Each noisy cloud is followed by the number of dimensions of the flat space through zero that it lies close to:

Neno (16 x 5):
28 4 3 24 33
-29 4 16 -64 11
-44 -13 0 -33 18
-39 -9 -41 26 -39
-12 14 -21 0 -11
3 -15 -13 45 35
-1 9 -29 33 -11
17 13 30 -41 -12
-34 -6 2 -41 -43
8 -19 28 -14 3
-5 11 5 -31 -20
-46 -13 -22 -3 -3
-20 -2 13 -42 15
27 15 1 12 7
-17 10 -18 -1 13
-32 11 -33 4 -9
 : 4

-14 29 -42 50 21
-8 21 -29 43 -4
4 -9 7 -25 -19
-10 2 -17 -12 11
-8 5 18 5 61
1 -30 16 -58 -15
-3 -17 21 -39 5
-11 13 -37 27 1
-8 -5 -24 -18 3
-16 12 -22 9 33
-1 11 -5 22 16
13 10 -28 39 -54
16 16 22 52 -13
0 17 -32 40 -20
5 -5 23 -3 -3
-1 18 -14 43 0
 : 3

-52 1 -30 -6 25
-46 37 8 -39 43
13 -2 14 3 -6
-42 12 -18 -13 27
30 0 16 8 -11
47 1 31 3 -17
-21 19 7 -18 21
23 34 52 -34 9
-6 -6 -10 9 -9
31 -12 5 16 -19
-14 -13 -22 8 3
31 -1 21 3 -14
-36 11 -9 -11 26
32 -47 -27 51 -41
2 8 6 -6 1
18 -21 -12 18 -22
 : 2

-12 -6 -13 22 10
1 -3 -10 -7 -1
25 13 79 -22 49
-11 -8 -22 1 -12
-18 10 7 22 -25
32 -4 16 -40 27
-15 -13 -59 29 -21
-18 -1 -12 27 -26
-10 -10 -40 38 -35
-15 13 37 -3 -2
6 12 46 17 -11
-1 -4 -35 -18 -14
-29 -6 -56 -19 -12
-4 -7 -45 0 -29
-4 8 37 0 8
-4 0 3 8 1
 : 4

beno (16 x 5):
9 5 4 17 -3
18 5 -9 10 7
-22 -7 8 -12 -7
69 7 -60 -17 58
51 8 -31 9 28
10 5 2 17 -5
11 -3 -20 -19 19
7 -4 -18 -26 19
-45 -12 26 -12 -23
-16 3 25 24 -24
5 -1 -8 -7 8
17 3 -9 7 7
24 5 -11 12 10
-58 -12 35 -14 -30
64 8 -48 -4 43
-1 7 17 25 -15
 : 2

67 32 -11 -8 52
-54 -25 9 6 -42
-36 -18 5 6 -27
-52 -24 8 6 -40
16 6 -1 -1 13
22 11 -3 -4 19
-45 -21 7 5 -36
3 2 0 -2 3
-25 -10 6 3 -20
-47 -23 8 5 -38
-22 -12 3 5 -16
-15 -5 3 3 -14
36 17 -6 -5 28
 : 1

dom (16 x 5):
2 4 -5 -8 -5
0 17 -14 -26 -17
0 -13 9 17 13
2 -3 2 3 2
-2 -14 13 23 17
0 0 -2 -1 1
1 -8 8 17 12
-1 16 -15 -29 -19
-1 -33 28 54 35
1 21 -18 -35 -22
0 2 -3 -5 -2
0 -29 27 51 36
0 47 -41 -81 -53
0 36 -31 -65 -42
-1 -9 10 19 11
1 18 -18 -32 -22
 : 1

Pubi (13 x 5):
-19 -27 5 -32 18
-13 -5 -10 24 -9
20 5 4 4 10
-12 -10 2 -16 0
23 18 53 31 -19
7 -10 -19 8 39
12 10 12 -4 -11
7 -3 22 -23 5
-22 -10 -17 -24 1
48 18 76 11 19
-2 8 -50 46 0
9 18 -40 47 -17
-11 -3 32 -36 -23
 : 4

34 -10 16 -15 5
-41 23 31 9 -13
-15 -67 -30 41 -10
20 -17 -75 8 16
-11 13 -3 6 1
5 -3 -18 -28 -3
-1 -37 -14 -21 -13
29 3 10 -30 5
44 6 -21 -11 20
22 -19 -23 11 7
24 40 1 -48 11
-1 9 -3 0 7
33 -20 -29 -28 3
-15 3 34 5 -9
 : 4

risul (16 x 5):
-20 -9 0 1 -21
25 -18 -29 -24 30
-13 -1 -7 -3 3
-12 -20 -24 -15 -5
-6 9 9 9 -6
9 -47 -34 -29 -10
-18 68 58 52 -3
29 5 14 7 6
-11 -1 -1 0 -6
-11 14 28 22 -22
-8 4 -8 -6 13
-6 -52 -81 -62 35
15 -14 -26 -23 23
-7 10 3 3 4
5 -7 7 2 -16
-9 19 20 18 -7
 : 3

Zuza (13 x 5):
-31 53 -33 -30 22
-18 -12 15 2 49
-31 4 9 -9 65
21 -9 1 11 -33
28 -18 9 20 -33
-38 20 -3 -19 52
-15 -4 6 -4 30
36 -23 8 19 -42
-14 15 -10 -13 15
-1 -2 5 1 5
0 28 -22 -11 -31
27 -18 8 14 -25
-8 19 -17 -11 -15
 : 2

98 25 -14 -3 -53
-30 -17 7 7 37
11 -13 1 11 33
-65 -16 10 3 35
-42 -12 6 1 20
-29 -14 5 2 24
-27 -17 6 8 37
11 -19 4 14 45
30 4 -4 1 -9
35 12 -7 -6 -28
41 10 -7 2 -19
19 -2 1 0 5
-17 -2 2 -3 0
57 13 -8 -3 -27
-1 -2 0 5 10
-27 -5 4 -4 9
 : 2

zusov (16 x 5):
33 -26 -10 6 16
-9 33 38 -17 -11
-24 -15 -34 11 -36
29 15 27 -3 11
5 -5 -6 19 12
12 17 24 1 22
2 20 50 -24 93
-25 -4 -38 32 -34
-17 -3 -9 -1 22
22 6 15 -7 11
43 -12 19 -21 -6
-9 -3 -1 -10 23
-11 8 18 -22 3
-24 6 -22 29 -15
-35 13 -3 8 -5
25 -22 -17 -18 -56
 : 4

Fufof (7 x 5):
10 -5 2 4 -7
-50 -23 18 86 -21
33 -8 -2 -35 -5
26 3 -8 -40 -4
-34 9 3 23 11
14 -1 1 -13 -3
-21 12 1 5 14
 : 2

-22 11 16 44 24
-49 -20 4 16 -4
-20 1 -22 5 16
21 2 28 4 -15
27 -16 29 -23 -44
-12 -4 10 12 -2
16 -9 4 -28 -26
42 2 30 -18 -32
-13 -18 -28 -34 -13
-18 31 -41 32 69
-7 10 18 31 13
5 -3 14 0 -12
 : 3

23 19 -18 -22 -6
43 36 -38 -45 -13
38 31 -32 -41 -11
-37 -31 33 40 12
-49 -41 40 50 15
29 24 -24 -30 -7
6 6 -4 -6 -1
19 16 -15 -20 -6
-7 -7 5 5 2
3 3 -2 0 1
-40 -34 35 42 13
25 20 -21 -26 -7
15 13 -13 -16 -3
-25 -19 20 26 6
-10 -7 8 9 1
-13 -11 12 15 3
 : 1

Meb (13 x 5):
-12 -8 -27 -26 -4
15 25 -1 36 3
14 -16 21 -12 -2
-2 9 13 7 8
45 18 4 27 4
39 10 9 27 1
57 -6 -22 -27 -8
63 -8 -17 -14 -9
-67 -13 -33 -15 -11
-12 -11 32 -13 7
-32 8 38 15 13
-14 0 -5 15 -3
-52 28 14 30 14
 : 4

kopi (6 x 5):
54 -15 -50 48 -18
8 -2 -6 7 -6
-31 10 30 -30 17
22 -4 -25 14 -10
10 -4 -12 9 -4
35 -10 -29 26 -14
 : 1

gunu (16 x 5):
-8 -16 15 -11 7
-27 -19 30 -31 18
-3 7 10 -33 1
33 -44 -3 -18 -9
20 -16 -11 5 -12
17 7 -19 17 -12
-7 -13 27 -61 4
-3 -15 13 -19 3
-29 66 -8 21 6
3 46 -11 0 -11
6 65 -36 54 -12
10 -4 -3 -3 -4
5 -41 3 10 5
15 -58 9 -13 0
34 -5 -23 17 -18
14 36 -25 18 -16
 : 3

15 -1 15 37 9
9 58 -27 18 31
2 62 -33 7 33
10 -10 -6 -18 -27
-5 11 0 5 15
-11 -29 30 25 15
21 -3 8 28 -2
 : 3

-6 -24 -20 23 -43
36 25 -16 -12 -29
35 17 6 3 37
-50 0 -12 18 -3
26 -4 15 -7 22
-18 -14 6 3 1
22 -3 -12 14 -21
14 35 -16 -47 -35
-3 -14 9 22 22
-29 -5 4 -27 -11
-1 -2 3 5 14
24 -12 1 14 5
16 43 -24 -46 -45
-7 -6 -3 -1 -10
-30 -53 24 54 54
-25 25 -4 0 18
 : 4

9 -37 61 -55 7
-1 21 -31 29 -5
-8 37 -62 54 -8
-2 9 -10 16 -2
-5 19 -25 25 -1
0 17 -32 30 -1
-2 5 -11 14 0
-1 -8 14 -15 1
-3 23 -38 35 -4
3 -7 11 -10 4
 : 1

-36 13 -46 28 18
-10 6 -12 10 4
-25 -4 -11 -58 11
-49 -3 -44 -14 -7
-33 -4 -29 11 -18
-33 -7 -18 -5 -26
-36 -6 -22 -38 -5
36 -3 35 10 -4
-33 -7 -17 -26 -13
-65 -3 -46 -27 -12
-13 -12 -5 -5 -23
-24 -7 -9 -30 -12
-43 5 -42 -6 6
8 -4 7 4 -9
-7 8 -13 30 3
6 -7 16 -43 -4
 : 3

24 -1 -15 -40 35
-9 -1 5 17 -19
-33 4 20 60 -55
-15 0 11 33 -31
19 1 -13 -31 30
-17 2 11 31 -25
33 -1 -15 -55 47
15 -2 -9 -29 24
-1 -1 1 -3 4
2 2 0 -3 4
8 1 -5 -11 11
20 -1 -13 -31 27
10 -2 -5 -18 13
11 0 -7 -22 19
25 -1 -15 -45 42
32 0 -20 -56 53
 : 1

Bim (12 x 5):
11 10 14 7 20
-8 17 -5 22 -3
-1 35 -18 47 2
-21 30 -28 57 -16
-8 22 -24 40 -10
-12 -25 -19 -21 -29
-10 -18 10 -26 -7
23 -30 -11 -42 -9
-4 9 43 -4 29
-39 -11 38 -16 2
36 -2 18 -22 29
-12 -30 14 -38 -10
 : 3

-3 5 -2 -2 4
5 -8 9 -4 -20
-18 26 -28 4 29
33 -48 57 -9 -79
-8 17 -14 2 27
-10 20 -25 0 37
7 -9 11 1 -13
13 -18 13 1 -26
 : 1

zov (11 x 5):
-26 -1 3 -11 -34
-25 20 -9 1 -16
16 13 5 -14 11
-6 -3 41 44 29
30 -12 -47 -39 -9
43 -41 -14 -19 6
33 -17 27 -38 -2
-14 -4 31 48 19
15 -9 29 7 18
9 2 15 -11 2
7 0 -53 -19 -10
 : 4

-15 3 -2 -1 2
-95 43 -13 8 9
4 -15 -6 -8 -5
0 -25 -9 -15 -6
25 2 5 3 -1
44 -19 3 -1 -6
55 -50 0 -20 -10
19 0 4 2 -3
40 4 13 10 -3
35 -8 6 1 -1
-24 32 6 18 6
83 -8 21 11 -6
18 9 9 7 -2
 : 2

-30 29 -3 -5 5
-22 12 -39 -13 -21
21 2 5 -3 7
-27 25 0 6 -2
-20 31 12 -4 16
-47 -19 47 40 6
31 7 40 48 0
-9 13 3 32 -16
-7 -2 23 41 -9
32 -43 -17 -27 0
 : 4

4 -8 26 -5 -38
2 -4 17 3 -24
2 5 -5 -4 4
0 21 -66 -8 88
-2 -1 9 1 -13
-4 -7 21 1 -21
0 7 -20 -2 27
0 14 -38 1 46
 : 1

Daro (16 x 5):
11 -50 -62 -28 -38
5 -19 -24 -10 -14
-9 41 54 23 33
-10 53 70 35 43
-4 21 26 11 17
8 -36 -45 -21 -29
-1 -3 -7 -4 -3
2 -20 -26 -12 -16
-3 12 15 7 7
1 -8 -10 -4 -4
1 -2 -5 -1 -2
7 -37 -45 -20 -27
0 3 4 2 2
-5 30 36 19 23
2 -9 -9 -5 -8
1 -7 -8 -4 -5
 : 1

tivad (15 x 5):
2 33 -2 -23 25
1 6 22 -44 10
-1 -4 34 -47 10
0 11 19 -40 14
2 14 11 -35 6
0 3 -23 45 2
4 -6 12 1 27
4 21 -26 33 25
5 -43 18 3 -29
-3 81 -38 -46 -11
1 1 -22 20 -15
1 23 -24 17 -3
3 1 5 -25 -20
0 42 -2 -40 15
-9 34 -25 3 -15
 : 3

-22 -85 10 2 1
-16 -67 8 2 1
1 1 -1 0 -1
-16 -56 6 1 1
-14 -58 8 1 1
-1 -3 0 1 2
1 7 0 -1 0
-10 -36 4 2 1
-20 -75 9 1 1
-1 -3 1 1 0
 : 1

zefek (9 x 5):
3 -17 -11 -51 23
-25 3 5 -2 3
10 -3 -20 18 5
17 46 -7 2 45
58 -23 -28 -56 38
1 -15 29 -34 -22
43 17 8 -6 -11
-13 1 -13 -2 13
12 2 7 -2 -7
 : 4

7 11 17 23 14
-5 8 11 46 46
4 -3 -4 -18 -18
16 17 40 6 -14
0 7 25 15 8
60 42 -19 6 5
11 9 15 -4 -5
25 29 52 40 14
-19 -11 22 -1 -11
3 -6 -51 -8 8
-35 -25 37 -21 -31
 : 3

fesi (16 x 5):
-15 -11 -28 -11 11
22 19 34 17 -16
-37 -32 -54 -24 26
41 37 59 27 -27
28 28 43 22 -18
-22 -20 -34 -17 17
8 7 12 5 -5
6 3 10 6 -7
28 23 41 21 -19
18 19 28 14 -14
-32 -30 -51 -26 24
-21 -15 -29 -13 12
21 19 33 18 -19
4 4 5 3 -3
-22 -16 -31 -15 12
4 3 3 4 -4
 : 1

25 40 11 -63 20
-2 -5 -3 9 -7
0 1 0 -2 -4
17 33 8 -56 21
-5 -2 -2 5 2
9 15 6 -31 10
12 26 9 -35 13
17 27 8 -49 17
-19 -31 -7 54 -18
-20 -25 -8 45 -16
15 25 6 -41 14
 : 1

12 55 -5 -29 -27
7 50 0 -28 -27
-22 -31 40 12 17
-1 -20 0 11 14
-13 -4 -21 12 -31
-12 22 -8 -9 -35
-26 -17 43 6 9
14 15 -35 -2 -16
-30 -15 44 5 -1
 : 3

-26 68 -90 -28 30
2 -3 5 4 0
-15 39 -55 -15 18
11 -25 35 9 -9
9 -24 33 9 -11
12 -33 47 16 -16
19 -51 70 19 -24
-4 14 -17 -5 5
-3 5 -7 -2 4
4 -12 17 4 -7
5 -16 20 6 -7
-2 3 -6 -1 4
-5 15 -21 -5 6
-3 13 -20 -7 7
4 -12 12 3 -4
-12 29 -40 -11 11
 : 1

-21 -18 16 17 21
-38 3 -53 -26 27
-16 15 -56 -15 14
-25 -23 -35 5 -30
-5 -5 -7 -9 -5
2 18 10 28 25
-27 -29 21 23 21
-6 17 -64 -20 -23
-16 -28 -8 14 -27
-23 -11 -31 3 -5
24 7 13 -2 -26
-9 -10 4 13 -1
-13 -24 7 36 -12
-7 9 -28 -22 -3
-26 15 -24 29 67
 : 4

0 6 12 -11 12
4 -22 6 25 -9
-24 1 9 -8 -13
34 -46 -9 14 -21
-14 11 21 -16 16
-13 -6 -17 6 -35
5 -22 40 -3 26
-43 23 -18 -42 -36
33 -13 -55 -12 -35
-7 -28 49 -14 15
 : 4

38 -16 -12 26 14
40 -16 -14 33 17
-8 6 2 -6 -1
-45 23 15 -38 -20
 : 1
